Here is a tiny trained network, its code and every weight. The questions are about switching its units off for an input and a target symbol, where a switched-off unit gives its printed mean instead of its output.

import numpy as np


def w(rows, s, z=0):
    codes = np.array(rows[::2]) - 128.0
    scale = np.full(codes.shape[1], s)
    scale[-1] = z or s
    return codes * scale


def f(y):
    return np.maximum(y, 0)


def softmax(a):
    e = np.exp(a - a.max(-1, keepdims=True))
    return e / e.sum(-1, keepdims=True)


def log_softmax(a):
    a = a - a.max(-1, keepdims=True)
    return a - np.log(np.exp(a).sum(-1, keepdims=True))


def net(x, mask):
    ids = ['ΓΘΛΣΦΨαεζημπω'.index(c) for c in x.split()]
    T = len(ids)
    res = E[ids] + P[:T]
    u = 0
    for l in range(3):
        q, k, v = (res @ M[l].T for M in (Q, K, V))
        z = softmax(np.where(np.tri(T) > 0, q @ k.T / 3**0.5, -1e9)) @ v
        res = res + np.where(mask[u], z, O[l][:, -1]) @ O[l][:, :-1]
        u += 1
        y = f(res @ A[l][:, :-1].T + A[l][:, -1])
        res = res + np.where(mask[u : u + 4], y, B[l][:, -1]) @ B[l][:, :-1]
        u += 4
    return log_softmax(res[-1] @ U[:, :-1].T + U[:, -1])


Q, K, V, O, A, B = {}, {}, {}, {}, {}, {}
E = w([
[168,55,82],'Γ',
[52,46,135],'Θ',
[98,236,2],'Λ',
[174,73,111],'Σ',
[59,128,253],'Φ',
[107,151,174],'Ψ',
[99,155,150],'α',
[175,80,103],'ε',
[108,159,169],'ζ',
[70,74,188],'η',
[91,116,143],'μ',
[158,72,107],'π',
[56,113,178],'ω',
],0.0095)
P = w([
[253,188,166],'0',
[152,47,112],'1',
[149,86,103],'2',
[138,92,102],'3',
[127,102,98],'4',
[120,117,103],'5',
[116,119,108],'6',
[105,132,90],'7',
[109,128,140],'8',
[110,136,147],'9',
[121,107,166],'10',
],0.0067)
Q[0] = w([
[180,133,2],'L0H0',
[112,153,182],'L0H0',
[114,130,138],'L0H0',
],0.0091)
K[0] = w([
[48,40,255],'L0H0',
[126,173,139],'L0H0',
[84,166,63],'L0H0',
],0.006)
V[0] = w([
[120,100,223],'L0H0',
[85,68,109],'L0H0',
[119,160,2],'L0H0',
],0.0062)
O[0] = w([
[80,254,213,214],'L0H0',
[233,183,83,206],'L0H0',
[134,47,26,2],'L0H0',
],0.0032,0.00075)
A[0] = w([
[126,160,85,250],'L0N0',
[84,94,254,238],'L0N1',
[115,180,82,97],'L0N2',
[85,63,204,254],'L0N3',
],0.0086,0.0019)
B[0] = w([
[85,86,199,170],'L0N0',
[76,254,75,254],'L0N1',
[40,117,101,142],'L0N2',
[114,183,41,255],'L0N3',
],0.0075,0.004)
Q[1] = w([
[13,113,32],'L1H0',
[253,107,244],'L1H0',
[185,71,154],'L1H0',
],0.0071)
K[1] = w([
[173,182,255],'L1H0',
[54,95,12],'L1H0',
[49,95,28],'L1H0',
],0.0078)
V[1] = w([
[132,2,11],'L1H0',
[195,60,110],'L1H0',
[77,151,136],'L1H0',
],0.0044)
O[1] = w([
[254,179,50,7],'L1H0',
[146,109,98,43],'L1H0',
[132,118,151,160],'L1H0',
],0.0075,0.0021)
A[1] = w([
[107,120,141,82],'L1N0',
[114,110,96,232],'L1N1',
[90,162,1,252],'L1N2',
[243,32,136,148],'L1N3',
],0.007,0.0026)
B[1] = w([
[121,118,134,136],'L1N0',
[150,136,142,186],'L1N1',
[158,207,105,255],'L1N2',
[74,81,255,172],'L1N3',
],0.0096,0.0059)
Q[2] = w([
[122,192,60],'L2H0',
[11,196,173],'L2H0',
[2,180,152],'L2H0',
],0.0028)
K[2] = w([
[87,141,116],'L2H0',
[53,255,219],'L2H0',
[90,182,186],'L2H0',
],0.0054)
V[2] = w([
[147,59,68],'L2H0',
[85,197,41],'L2H0',
[149,51,2],'L2H0',
],0.0049)
O[2] = w([
[116,252,117,31],'L2H0',
[242,85,169,201],'L2H0',
[134,253,149,3],'L2H0',
],0.0042,0.0043)
A[2] = w([
[219,2,151,254],'L2N0',
[215,235,53,175],'L2N1',
[138,121,146,95],'L2N2',
[84,115,163,91],'L2N3',
],0.0075,0.0043)
B[2] = w([
[255,133,252,255],'L2N0',
[217,28,86,246],'L2N1',
[122,136,131,129],'L2N2',
[109,76,124,156],'L2N3',
],0.006,0.0044)
U = w([
[253,77,193,185],'Γ',
[185,171,161,253],'Θ',
[225,70,64,118],'Λ',
[146,141,65,84],'Σ',
[2,24,165,55],'Φ',
[37,152,152,114],'Ψ',
[72,153,132,97],'α',
[139,151,69,62],'ε',
[34,147,144,135],'ζ',
[68,168,143,87],'η',
[99,182,124,101],'μ',
[146,174,42,153],'π',
[66,155,155,93],'ω',
],0.0058,0.0045)

Each question gives the input, a string of symbols that net reads in full, and the target symbol t.
The units are the heads (3 rows each of Q, K, V and O) and the neurons (one row each of A and B). Each row of codes is followed by its name. A weight is (code - 128) times the scale printed after its matrix; where a second scale follows, it is the last column's (O, A, B and U).
mask holds one flag per unit, layer by layer, with each layer's heads first. A switched-off unit (its flag False) gives its mean, the last column of its rows in O or B, instead of its output. The means were averaged over made-up inputs and are rounded, as every weight is.
A unit's drop is (log p(t) with every unit on - log p(t) with that unit switched off) / (log p(t) with every unit on - log p(t) with every unit switched off).
The circuit of an input: a set's keep is (log p(t) with only the set's units on - log p(t) with every unit switched off) / (log p(t) with every unit on - log p(t) with every unit switched off). Starting from the 12 units with the biggest drops (on a tie, the unit counted first), units are removed one at a time, each time the one whose removal leaves the highest keep (on an exact tie, the one counted first), for as long as the keep stays at least 0.8.
circuit, biggest first: the units of the circuit, biggest drop first
most important unit: the unit with the biggest drop
top k neurons: the k neurons with the biggest drops, biggest first
k most important neurons of layer l: the k neurons of layer l with the biggest drops, biggest first
drop when u is switched off: that unit's drop, to one decimal
input Φ Θ Ψ π ζ Φ, target Φ: circuit, biggest first	L1H0; L0H0; L2H0
input Λ π π Γ η, target Λ: 2 most important neurons of layer 1	L1N2; L1N3
input η α Θ Σ, target Γ: circuit, biggest first	L0N1; L2N0; L0N3
input Θ ω Φ π ζ Γ, target Γ: most important unit	L0N1
input Λ μ π Θ Λ, target Λ: top 3 neurons	L2N1; L1N2; L1N3
input Φ Λ Θ ω α Θ ω Θ ε, target Γ: top 3 neurons	L0N1; L2N0; L0N3
input Φ π π Ψ Φ Γ π Θ ζ ζ η, target Φ: circuit, biggest first	L1H0; L0H0; L2H0; L0N1
input μ Θ Φ ω π Σ, target Γ: top 4 neurons	L0N1; L2N0; L0N3; L1N2
input Φ Ψ Θ ζ Σ Θ Λ, target Φ: 2 most important neurons of layer 0	L0N1; L0N2
input Θ η η π, target Γ: top 2 neurons	L0N1; L2N0
input Λ Θ α π, target Γ: top 2 neurons	L2N0; L0N1
input ω α Γ, target Γ: drop when L1N3 is switched off	0.2
input Φ ε Θ ε Φ μ η Θ, target Φ: drop when L0H0 is switched off	0.6
input Λ Σ ε Σ Θ, target Λ: drop when L2N1 is switched off	0.7
input Φ Ψ Σ Ψ ζ ω Θ Θ, target Φ: drop when L1N1 is switched off	0.0
input Φ α η, target Φ: most important neuron of layer 2	L2N3
